Below is a small trained network, with its code and all its weights. Each question gives an input and a target symbol and asks what happens when units are switched off, that is, made to give their printed mean instead of their output.

import numpy as np


def w(rows, s, z=0):
    codes = np.array(rows[::2]) - 128.0
    scale = np.full(codes.shape[1], s)
    scale[-1] = z or s
    return codes * scale


def f(y):
    return y / 2 * (1 + np.tanh(0.7978845608 * (y + 0.044715 * y**3)))


def softmax(a):
    e = np.exp(a - a.max(-1, keepdims=True))
    return e / e.sum(-1, keepdims=True)


def log_softmax(a):
    a = a - a.max(-1, keepdims=True)
    return a - np.log(np.exp(a).sum(-1, keepdims=True))


def net(x, mask):
    ids = ['αβγδεζηλξπσψω'.index(c) for c in x.split()]
    T = len(ids)
    res = E[ids] + P[:T]
    r = res
    for j in range(3):
        rows = slice(2 * j, 2 * j + 2)
        q, k, v = (r @ M[0][rows].T for M in (Q, K, V))
        z = softmax(np.where(np.tri(T) > 0, q @ k.T / 2**0.5, -1e9)) @ v
        o = O[0][rows]
        res = res + np.where(mask[j], z, o[:, -1]) @ o[:, :-1]
    y = f(res @ A[0][:, :-1].T + A[0][:, -1])
    res = res + np.where(mask[3:11], y, B[0][:, -1]) @ B[0][:, :-1]
    return log_softmax(res[-1] @ U[:, :-1].T + U[:, -1])


Q, K, V, O, A, B = {}, {}, {}, {}, {}, {}
E = w([
[113,128,182],'α',
[99,136,97],'β',
[85,117,115],'γ',
[116,135,186],'δ',
[111,129,180],'ε',
[96,154,108],'ζ',
[106,180,85],'η',
[39,150,79],'λ',
[88,104,185],'ξ',
[4,139,122],'π',
[163,41,220],'σ',
[174,210,81],'ψ',
[239,150,130],'ω',
],0.018)
P = w([
[177,19,2],'0',
[181,149,172],'1',
[175,164,171],'2',
[155,179,165],'3',
[158,190,169],'4',
[145,200,176],'5',
[145,207,173],'6',
[142,204,172],'7',
[149,228,182],'8',
[139,206,180],'9',
[131,208,184],'10',
],0.0075)
Q[0] = w([
[77,140,186],'H1',
[58,156,88],'H1',
[242,134,161],'H2',
[95,242,93],'H2',
[83,151,247],'H3',
[243,87,180],'H3',
],0.016)
K[0] = w([
[138,127,25],'H1',
[146,249,106],'H1',
[159,91,146],'H2',
[182,253,77],'H2',
[135,55,52],'H3',
[218,154,73],'H3',
],0.012)
V[0] = w([
[226,233,128],'H1',
[83,159,113],'H1',
[182,85,137],'H2',
[58,158,83],'H2',
[254,248,25],'H3',
[41,192,75],'H3',
],0.0082)
O[0] = w([
[239,95,64,190],'H1',
[143,156,185,162],'H1',
[127,117,193,109],'H2',
[132,231,2,125],'H2',
[184,206,36,172],'H3',
[48,190,166,252],'H3',
],0.0084,0.0035)
A[0] = w([
[1,67,157,80],'N1',
[161,20,190,97],'N2',
[208,141,161,129],'N3',
[135,117,157,106],'N4',
[167,82,227,184],'N5',
[181,106,232,172],'N6',
[184,52,157,73],'N7',
[127,108,96,255],'N8',
],0.0086,0.0053)
B[0] = w([
[204,87,254,254],'N1',
[141,172,61,197],'N2',
[62,49,128,200],'N3',
[134,147,119,132],'N4',
[96,84,58,251],'N5',
[52,82,84,254],'N6',
[22,215,146,161],'N7',
[230,104,110,198],'N8',
],0.0067,0.0052)
U = w([
[133,79,106,100],'α',
[20,217,78,166],'β',
[122,109,143,2],'γ',
[117,97,111,190],'δ',
[151,89,139,239],'ε',
[127,144,139,209],'ζ',
[129,172,120,118],'η',
[112,194,215,95],'λ',
[161,59,161,74],'ξ',
[132,106,184,21],'π',
[56,62,55,54],'σ',
[186,214,78,89],'ψ',
[254,61,142,243],'ω',
],0.0079,0.0043)

Each question gives the input, a string of symbols that net reads in full, and the target symbol t.
The units are the heads (2 rows each of Q, K, V and O) and the neurons (one row each of A and B). Each row of codes is followed by its name. A weight is (code - 128) times the scale printed after its matrix; where a second scale follows, it is the last column's (O, A, B and U).
mask holds one flag per unit, heads first, then neurons. A switched-off unit (its flag False) gives its mean, the last column of its rows in O or B, instead of its output. The means were averaged over made-up inputs and are rounded, as every weight is.
A unit's drop is (log p(t) with every unit on - log p(t) with that unit switched off) / (log p(t) with every unit on - log p(t) with every unit switched off).
The circuit of an input: a set's keep is (log p(t) with only the set's units on - log p(t) with every unit switched off) / (log p(t) with every unit on - log p(t) with every unit switched off). Starting from all 11 units, units are removed one at a time, each time the one whose removal leaves the highest keep (on an exact tie, the one counted first), for as long as the keep stays at least 0.8.
circuit, biggest first: the units of the circuit, biggest drop first
top k neurons: the k neurons with the biggest drops, biggest first
which heads matter: for each layer, one digit per head in row order, 1 if its drop is at least 0.15 and else 0, layers parted by /
drop of u: that unit's drop, to one decimal
input σ σ σ ξ ζ β δ δ, target σ: which heads matter	001
input λ δ β σ β π ω ε, target λ: circuit, biggest first	(H1; H3)
input λ δ ε λ λ λ λ λ γ γ, target β: which heads matter	010
input λ ψ β α η ζ λ ζ ξ, target λ: which heads matter	101
input ω η δ δ ω ε ε λ ω ε, target ω: which heads matter	101
input σ ε γ ζ γ ε, target σ: which heads matter	001
input ω ε δ σ β β η σ δ δ, target ω: circuit, biggest first	(H3; H1)
input η λ γ, target β: circuit, biggest first	(H2; N1)
input ζ ψ β, target ω: circuit, biggest first	(H1; N6)
input λ γ π λ, target λ: circuit, biggest first	(H3; N1)
input λ π λ, target λ: circuit, biggest first	(H3; N1; H1)
input ξ ζ ε σ β ψ δ ζ, target ω: circuit, biggest first	(H1; H3)
input β ψ ξ η, target ω: which heads matter	100
input π β γ, target λ: circuit, biggest first	(H3; H1; N1)
input γ λ ζ η η, target ψ: circuit, biggest first	(H2; H1; N6)
input λ ψ ξ ω σ, target σ: top neuron	(N6)
input λ δ λ σ ψ σ ψ ε, target λ: circuit, biggest first	(H3; H1)
input σ β ζ ξ, target σ: top 2 neurons	(N5; N6)
input η ζ ε η ζ, target ψ: top neuron	(N6)
input ψ γ λ δ ω ε α, target ψ: top neuron	(N1)
input λ ε ψ γ σ δ, target λ: drop of H3	0.6
input ψ ψ π γ π ξ, target ψ: drop of H2	0.1
input λ γ β α δ ψ λ ψ ξ, target λ: drop of N5	0.0
